Below are the code and all the weights of a small trained network. Each question names an input and a target symbol and asks about switching units off, where a switched-off unit gives its printed mean instead of its output.

import numpy as np


def w(rows, s, z=0):
    codes = np.array(rows[::2]) - 128.0
    scale = np.full(codes.shape[1], s)
    scale[-1] = z or s
    return codes * scale


def f(y):
    return np.maximum(y, 0)


def softmax(a):
    e = np.exp(a - a.max(-1, keepdims=True))
    return e / e.sum(-1, keepdims=True)


def log_softmax(a):
    a = a - a.max(-1, keepdims=True)
    return a - np.log(np.exp(a).sum(-1, keepdims=True))


def net(x, mask):
    ids = ['ΓΘΛΨαβεμστφ'.index(c) for c in x.split()]
    T = len(ids)
    res = E[ids] + P[:T]
    u = 0
    for l in range(2):
        q, k, v = (res @ M[l].T for M in (Q, K, V))
        z = softmax(np.where(np.tri(T) > 0, q @ k.T / 2**0.5, -1e9)) @ v
        res = res + np.where(mask[u], z, O[l][:, -1]) @ O[l][:, :-1]
        u += 1
        y = f(res @ A[l][:, :-1].T + A[l][:, -1])
        res = res + np.where(mask[u : u + 16], y, B[l][:, -1]) @ B[l][:, :-1]
        u += 16
    return log_softmax(res[-1] @ U[:, :-1].T + U[:, -1])


Q, K, V, O, A, B = {}, {}, {}, {}, {}, {}
E = w([
[217,91,112,164,45,145,88,83,126,55],'Γ',
[126,142,123,188,89,100,149,96,215,156],'Θ',
[162,133,89,149,179,65,92,75,153,144],'Λ',
[121,77,216,135,75,61,102,145,166,185],'Ψ',
[116,172,78,114,172,239,106,135,157,140],'α',
[140,150,99,77,137,128,38,158,99,154],'β',
[89,94,166,104,111,128,104,183,66,175],'ε',
[65,126,128,140,107,195,179,136,68,206],'μ',
[141,100,126,132,154,201,115,194,117,207],'σ',
[106,90,134,181,53,188,133,63,168,145],'τ',
[254,116,79,173,101,66,157,76,104,171],'φ',
],0.016)
P = w([
[138,72,62,2,94,158,170,173,195,53],'0',
[107,83,70,49,105,158,144,145,170,83],'1',
[122,95,99,97,104,181,143,147,149,102],'2',
[130,93,118,109,105,171,132,144,133,115],'3',
[128,95,121,147,105,176,121,141,124,117],'4',
[138,90,114,152,103,164,109,138,127,123],'5',
[142,78,113,175,109,161,114,137,117,130],'6',
[161,77,97,173,102,162,108,126,120,143],'7',
[168,82,107,186,98,158,107,127,99,155],'8',
[192,54,115,191,102,155,105,130,106,170],'9',
[173,43,96,208,96,150,100,114,113,172],'10',
[189,42,79,191,94,143,80,93,106,185],'11',
],0.0054)
Q[0] = w([
[145,159,205,142,113,50,206,125,168,3],'L0H0',
[177,54,102,185,102,172,41,193,163,211],'L0H0',
],0.0049)
K[0] = w([
[39,147,200,34,206,224,133,233,7,90],'L0H0',
[255,142,158,198,62,19,158,74,167,165],'L0H0',
],0.0047)
V[0] = w([
[192,102,187,208,106,48,210,1,203,124],'L0H0',
[104,233,165,169,127,169,151,168,156,91],'L0H0',
],0.0052)
O[0] = w([
[23,180,94,255,167,140,57,94,101,124,252],'L0H0',
[97,118,58,122,66,44,191,220,142,24,16],'L0H0',
],0.0061,0.0038)
A[0] = w([
[128,110,130,102,133,166,255,182,150,75,146],'L0N0',
[84,162,90,87,117,97,43,199,44,123,151],'L0N1',
[113,84,232,67,47,62,222,119,86,99,127],'L0N2',
[153,99,151,77,119,174,126,149,80,176,69],'L0N3',
[160,87,83,195,62,85,66,122,105,145,150],'L0N4',
[118,208,46,175,142,171,148,73,107,159,32],'L0N5',
[116,136,83,120,98,250,91,155,234,106,253],'L0N6',
[107,189,136,104,99,146,87,182,220,105,176],'L0N7',
[193,103,73,124,127,157,248,75,154,171,146],'L0N8',
[98,56,220,140,132,35,106,106,145,170,203],'L0N9',
[160,116,158,94,48,154,83,94,102,31,194],'L0N10',
[135,117,108,66,163,113,70,86,193,65,181],'L0N11',
[179,172,79,167,148,84,85,65,140,97,175],'L0N12',
[104,85,145,249,65,160,111,102,199,181,149],'L0N13',
[17,152,122,175,182,170,71,137,13,173,206],'L0N14',
[202,121,115,50,106,137,155,139,77,175,84],'L0N15',
],0.007,0.0039)
B[0] = w([
[37,99,61,134,94,140,152,169,70,119,144],'L0N0',
[145,169,215,145,112,219,126,174,83,213,153],'L0N1',
[29,111,103,97,175,216,116,49,201,229,141],'L0N2',
[131,93,92,95,180,107,119,114,176,119,160],'L0N3',
[187,81,190,135,100,132,159,89,119,110,190],'L0N4',
[163,43,167,139,145,89,70,179,134,123,172],'L0N5',
[124,142,180,92,109,117,161,176,2,192,227],'L0N6',
[115,141,154,89,166,94,162,153,47,178,147],'L0N7',
[98,128,80,203,65,81,131,147,120,80,160],'L0N8',
[187,155,190,99,111,107,132,124,178,202,169],'L0N9',
[108,107,168,17,149,209,187,147,126,132,149],'L0N10',
[123,227,163,115,172,169,179,170,115,143,150],'L0N11',
[194,112,138,180,112,131,205,114,152,121,172],'L0N12',
[173,142,181,44,76,120,73,111,70,130,232],'L0N13',
[202,138,196,109,150,162,145,133,120,226,251],'L0N14',
[150,59,38,99,189,112,96,120,122,79,148],'L0N15',
],0.0069,0.012)
Q[1] = w([
[60,148,3,183,179,58,99,89,218,2],'L1H0',
[199,82,157,101,171,169,97,145,49,204],'L1H0',
],0.0081)
K[1] = w([
[3,212,125,75,221,199,192,235,141,137],'L1H0',
[198,107,172,193,91,99,155,1,134,109],'L1H0',
],0.0058)
V[1] = w([
[147,105,117,90,81,238,245,116,30,25],'L1H0',
[73,132,219,28,2,165,21,159,94,189],'L1H0',
],0.0045)
O[1] = w([
[83,106,219,109,201,68,109,22,85,1,174],'L1H0',
[92,139,148,204,170,151,53,218,180,19,255],'L1H0',
],0.0084,0.0064)
A[1] = w([
[95,197,179,145,159,182,99,58,121,90,115],'L1N0',
[201,61,198,191,120,146,96,104,182,134,120],'L1N1',
[116,225,123,225,139,135,133,183,86,162,119],'L1N2',
[164,90,112,129,186,75,74,137,143,69,216],'L1N3',
[64,133,162,114,189,147,118,128,93,179,172],'L1N4',
[152,239,159,195,211,73,70,129,121,122,128],'L1N5',
[74,157,148,61,41,186,169,112,64,130,111],'L1N6',
[162,185,202,74,144,111,139,142,188,116,38],'L1N7',
[188,135,63,140,106,225,152,226,152,146,146],'L1N8',
[158,173,154,158,125,23,179,48,164,111,151],'L1N9',
[67,204,96,192,63,63,96,113,147,95,161],'L1N10',
[131,173,92,145,76,174,123,254,249,110,79],'L1N11',
[105,152,61,115,159,213,91,136,154,198,77],'L1N12',
[39,133,104,215,108,176,59,168,127,65,4],'L1N13',
[104,97,151,62,61,170,50,131,172,160,85],'L1N14',
[72,151,151,83,214,180,131,133,187,130,67],'L1N15',
],0.0063,0.0035)
B[1] = w([
[129,50,85,163,147,138,236,146,151,119,171],'L1N0',
[51,194,117,96,152,129,150,152,87,129,247],'L1N1',
[91,117,147,80,53,91,79,115,190,185,191],'L1N2',
[203,117,66,206,61,63,130,162,198,175,164],'L1N3',
[157,148,155,142,83,160,161,111,190,104,219],'L1N4',
[114,107,86,132,60,174,195,76,138,153,182],'L1N5',
[149,219,3,188,132,139,107,78,151,160,184],'L1N6',
[105,107,81,164,156,79,127,67,30,199,160],'L1N7',
[91,138,169,146,140,63,203,86,132,140,207],'L1N8',
[116,186,73,88,103,187,104,181,153,159,162],'L1N9',
[125,158,169,61,58,202,83,160,135,92,130],'L1N10',
[92,86,182,71,160,47,134,68,58,157,193],'L1N11',
[118,117,137,151,149,36,117,97,209,125,183],'L1N12',
[146,128,70,196,223,101,39,94,96,143,170],'L1N13',
[111,157,76,187,202,118,148,163,216,91,194],'L1N14',
[128,185,161,150,113,113,74,92,146,45,155],'L1N15',
],0.0061,0.015)
U = w([
[117,24,110,95,132,145,134,203,99,149,179],'Γ',
[171,184,59,198,119,112,196,93,195,147,253],'Θ',
[128,151,138,102,167,146,77,89,88,128,53],'Λ',
[202,141,166,68,216,127,38,147,84,112,63],'Ψ',
[115,103,131,103,119,173,108,110,216,111,145],'α',
[71,222,106,131,185,134,191,208,64,105,72],'β',
[130,164,91,225,153,158,77,156,121,111,149],'ε',
[88,131,133,149,163,58,110,138,82,146,18],'μ',
[86,149,207,111,1,181,158,235,160,96,222],'σ',
[19,101,73,153,108,179,140,100,123,150,94],'τ',
[123,88,199,140,120,135,193,101,128,97,77],'φ',
],0.0057,0.0033)

Each question gives the input, a string of symbols that net reads in full, and the target symbol t.
The units are the heads (2 rows each of Q, K, V and O) and the neurons (one row each of A and B). Each row of codes is followed by its name. A weight is (code - 128) times the scale printed after its matrix; where a second scale follows, it is the last column's (O, A, B and U).
mask holds one flag per unit, layer by layer, with each layer's heads first. A switched-off unit (its flag False) gives its mean, the last column of its rows in O or B, instead of its output. The means were averaged over made-up inputs and are rounded, as every weight is.
A unit's drop is (log p(t) with every unit on - log p(t) with that unit switched off) / (log p(t) with every unit on - log p(t) with every unit switched off).
The circuit of an input: a set's keep is (log p(t) with only the set's units on - log p(t) with every unit switched off) / (log p(t) with every unit on - log p(t) with every unit switched off). Starting from the 12 units with the biggest drops (on a tie, the unit counted first), units are removed one at a time, each time the one whose removal leaves the highest keep (on an exact tie, the one counted first), for as long as the keep stays at least 0.8.
units of the circuit, in order: the units of the circuit, biggest drop first
unit that matters most: the unit with the biggest drop
top k neurons: the k neurons with the biggest drops, biggest first
k most important neurons of layer l: the k neurons of layer l with the biggest drops, biggest first
input Ψ σ σ β Ψ μ σ σ, target μ: top 3 neurons => (L1N11; L1N8; L0N9)
input Ψ ε α Γ α, target φ: top 2 neurons => (L0N10; L1N0)
input σ α α Λ β Ψ σ, target μ: 2 most important neurons of layer 0 => (L0N11; L0N13)
input σ μ Λ τ β ε Λ σ σ τ Λ μ, target Θ: units of the circuit, in order => (L0N6; L1H0; L1N6)
input σ σ σ Ψ Ψ β σ Λ τ μ α, target ε: units of the circuit, in order => (L0N13; L1H0)
input Ψ σ Γ σ μ τ ε, target ε: units of the circuit, in order => (L0N10; L1H0; L0N13; L1N13)
input μ φ Λ Ψ, target Θ: units of the circuit, in order => (L1H0; L1N14; L0N6; L0N9)
input σ σ τ μ β α μ σ α, target ε: units of the circuit, in order => (L1H0; L1N13; L0N13)
input σ τ α Θ Λ μ τ σ, target ε: top 3 neurons => (L0N13; L0N11; L1N13)
input Λ σ α σ Γ, target φ: units of the circuit, in order => (L1H0; L0N10; L1N0; L0N4)
input α σ φ α Λ σ α σ, target Ψ: units of the circuit, in order => (L0H0; L0N14; L0N13)
input Λ Θ β Θ σ σ σ β, target σ: top 2 neurons => (L0N11; L0N1)
input τ μ μ, target ε: units of the circuit, in order => (L1H0; L1N13; L0N13; L0N6)
input Ψ σ φ α σ α α ε τ β, target Θ: units of the circuit, in order => (L1H0; L0N6; L0N13)
input σ β α ε Ψ, target μ: top 2 neurons => (L1N11; L0N9)
input σ Λ β σ Θ, target σ: unit that matters most => L0N11
input σ σ σ α σ α σ Γ Λ ε, target Θ: unit that matters most => L0N10
input μ Γ β σ μ σ σ μ, target φ: 3 most important neurons of layer 0 => (L0N4; L0N10; L0N14)
input α Λ Γ σ β σ α σ Ψ σ α, target μ: 2 most important neurons of layer 0 => (L0N10; L0N9)
input ε Ψ Γ Ψ Θ Λ σ Ψ α β, target μ: top 2 neurons => (L0N10; L0N11)
input τ α α Ψ μ σ ε σ α μ, target μ: 3 most important neurons of layer 1 => (L1N11; L1N8; L1N13)
input Λ α β Λ α Λ α α Θ Ψ σ ε, target μ: 2 most important neurons of layer 0 => (L0N9; L0N13)
input Λ Θ σ α ε σ ε, target σ: 3 most important neurons of layer 1 => (L1N13; L1N6; L1N2)
input τ Λ α α, target Θ: unit that matters most => L0N12
input Λ Λ σ Γ α σ σ τ σ, target ε: top 2 neurons => (L0N10; L0N13)
input β Λ σ α Λ α α α, target Θ: 2 most important neurons of layer 0 => (L0N6; L0N13)
input σ τ Θ Ψ α, target μ: top 4 neurons => (L1N11; L0N9; L1N13; L1N8)
